Here is a tiny trained network, its code and every weight. The questions are about switching its units off for an input and a class, where a switched-off unit gives its printed mean instead of its output.

import numpy as np


def w(rows, s, z=0):
    codes = np.array(rows[::2]) - 128.0
    scale = np.full(codes.shape[1], s)
    scale[-1] = z or s
    return codes * scale


def f(y):
    return y / 2 * (1 + np.tanh(0.7978845608 * (y + 0.044715 * y**3)))


def log_softmax(a):
    a = a - a.max(-1, keepdims=True)
    return a - np.log(np.exp(a).sum(-1, keepdims=True))


def net(x, mask):
    res = np.array(x, float).reshape(1, 4) / 4 @ E
    y = f(res @ A[0][:, :-1].T + A[0][:, -1])
    res = res + np.where(mask, y, B[0][:, -1]) @ B[0][:, :-1]
    return log_softmax(res[-1] @ U[:, :-1].T + U[:, -1])


A, B = {}, {}
E = w([
[202,255,90,164],'x0',
[78,146,65,91],'x1',
[174,73,60,130],'x2',
[105,126,118,218],'x3',
],0.0098)
A[0] = w([
[177,163,169,58,50],'n0',
[146,185,91,112,10],'n1',
[223,113,95,168,121],'n2',
[147,205,47,116,117],'n3',
[158,130,197,114,132],'n4',
[114,113,17,167,153],'n5',
[141,134,131,87,223],'n6',
[67,149,105,3,123],'n7',
[156,105,128,97,172],'n8',
[78,134,142,182,148],'n9',
[123,133,147,77,79],'n10',
[125,72,161,147,52],'n11',
[144,165,118,101,223],'n12',
[159,142,152,136,252],'n13',
[55,100,151,128,39],'n14',
],0.024,0.003)
B[0] = w([
[240,147,105,183,199],'n0',
[68,143,120,162,197],'n1',
[101,145,96,18,215],'n2',
[32,228,115,113,246],'n3',
[117,148,33,164,182],'n4',
[186,63,47,94,204],'n5',
[157,144,88,139,167],'n6',
[128,113,76,1,248],'n7',
[163,91,109,133,158],'n8',
[175,215,154,81,177],'n9',
[185,142,106,108,165],'n10',
[24,74,91,191,183],'n11',
[105,134,103,162,186],'n12',
[113,145,75,158,174],'n13',
[105,84,247,97,196],'n14',
],0.032,0.016)
U = w([
[48,175,230,96,179],'0',
[188,106,155,182,2],'1',
[100,135,14,11,166],'2',
[135,183,25,157,136],'3',
[109,27,97,163,105],'4',
[2,208,46,146,101],'5',
],0.0095,0.0056)

Each question gives the input, the list of numbers given to net, and the class t.
The units are the neurons (one row each of A and B). Each row of codes is followed by its name. A weight is (code - 128) times the scale printed after its matrix; where a second scale follows, it is the last column's (A, B and U).
mask holds one flag per neuron, in row order. A switched-off neuron (its flag False) gives its mean, the last column of its row in B, instead of its output. The means were averaged over made-up inputs and are rounded, as every weight is.
A unit's drop is (log p(t) with every unit on - log p(t) with that unit switched off) / (log p(t) with every unit on - log p(t) with every unit switched off).
The circuit of an input: a set's keep is (log p(t) with only the set's units on - log p(t) with every unit switched off) / (log p(t) with every unit on - log p(t) with every unit switched off). Starting from the 12 units with the biggest drops (on a tie, the unit counted first), units are removed one at a time, each time the one whose removal leaves the highest keep (on an exact tie, the one counted first), for as long as the keep stays at least 0.8.
circuit, biggest first: the units of the circuit, biggest drop first
most important unit: the unit with the biggest drop
k most important neurons: the k neurons with the biggest drops, biggest first
drop of u: that unit's drop, to one decimal
input [2,1,-2,-5], class 3: most important unit => n2
input [-6,3,3,7], class 4: circuit, biggest first => n7, n3
input [2,-6,-6,2], class 3: circuit, biggest first => n3, n7
input [8,8,4,-7], class 5: 3 most important neurons => n3, n1, n12
input [-5,4,1,5], class 4: circuit, biggest first => n3, n2, n7
input [8,6,3,-5], class 5: 2 most important neurons => n3, n1
input [4,8,3,5], class 5: 2 most important neurons => n3, n7
input [-5,-7,0,0], class 4: 2 most important neurons => n3, n2
input [6,-8,-4,2], class 5: 2 most important neurons => n7, n5
input [5,-6,3,-8], class 3: 2 most important neurons => n0, n7
input [-8,-7,0,6], class 0: 3 most important neurons => n14, n9, n5
input [-3,-4,-6,0], class 5: 3 most important neurons => n4, n7, n11
input [-6,5,2,8], class 4: 2 most important neurons => n5, n7
input [7,-7,-2,-6], class 3: most important unit => n0
input [3,0,-3,5], class 5: 2 most important neurons => n7, n14
input [4,2,1,-6], class 5: 4 most important neurons => n3, n5, n1, n12
input [-6,7,-8,3], class 0: 2 most important neurons => n14, n5
input [4,8,-4,8], class 5: 2 most important neurons => n3, n7
input [-4,-6,-8,3], class 0: 3 most important neurons => n14, n3, n9
input [8,6,0,-7], class 5: most important unit => n3
input [1,-8,-1,-1], class 3: 2 most important neurons => n7, n3
input [-5,-6,-1,-1], class 4: drop of n3 => 0.5
input [-7,4,-3,6], class 0: drop of n11 => 0.0
input [-3,-7,2,-4], class 3: drop of n4 => 0.1
input [2,0,-6,-1], class 3: drop of n3 => 0.2
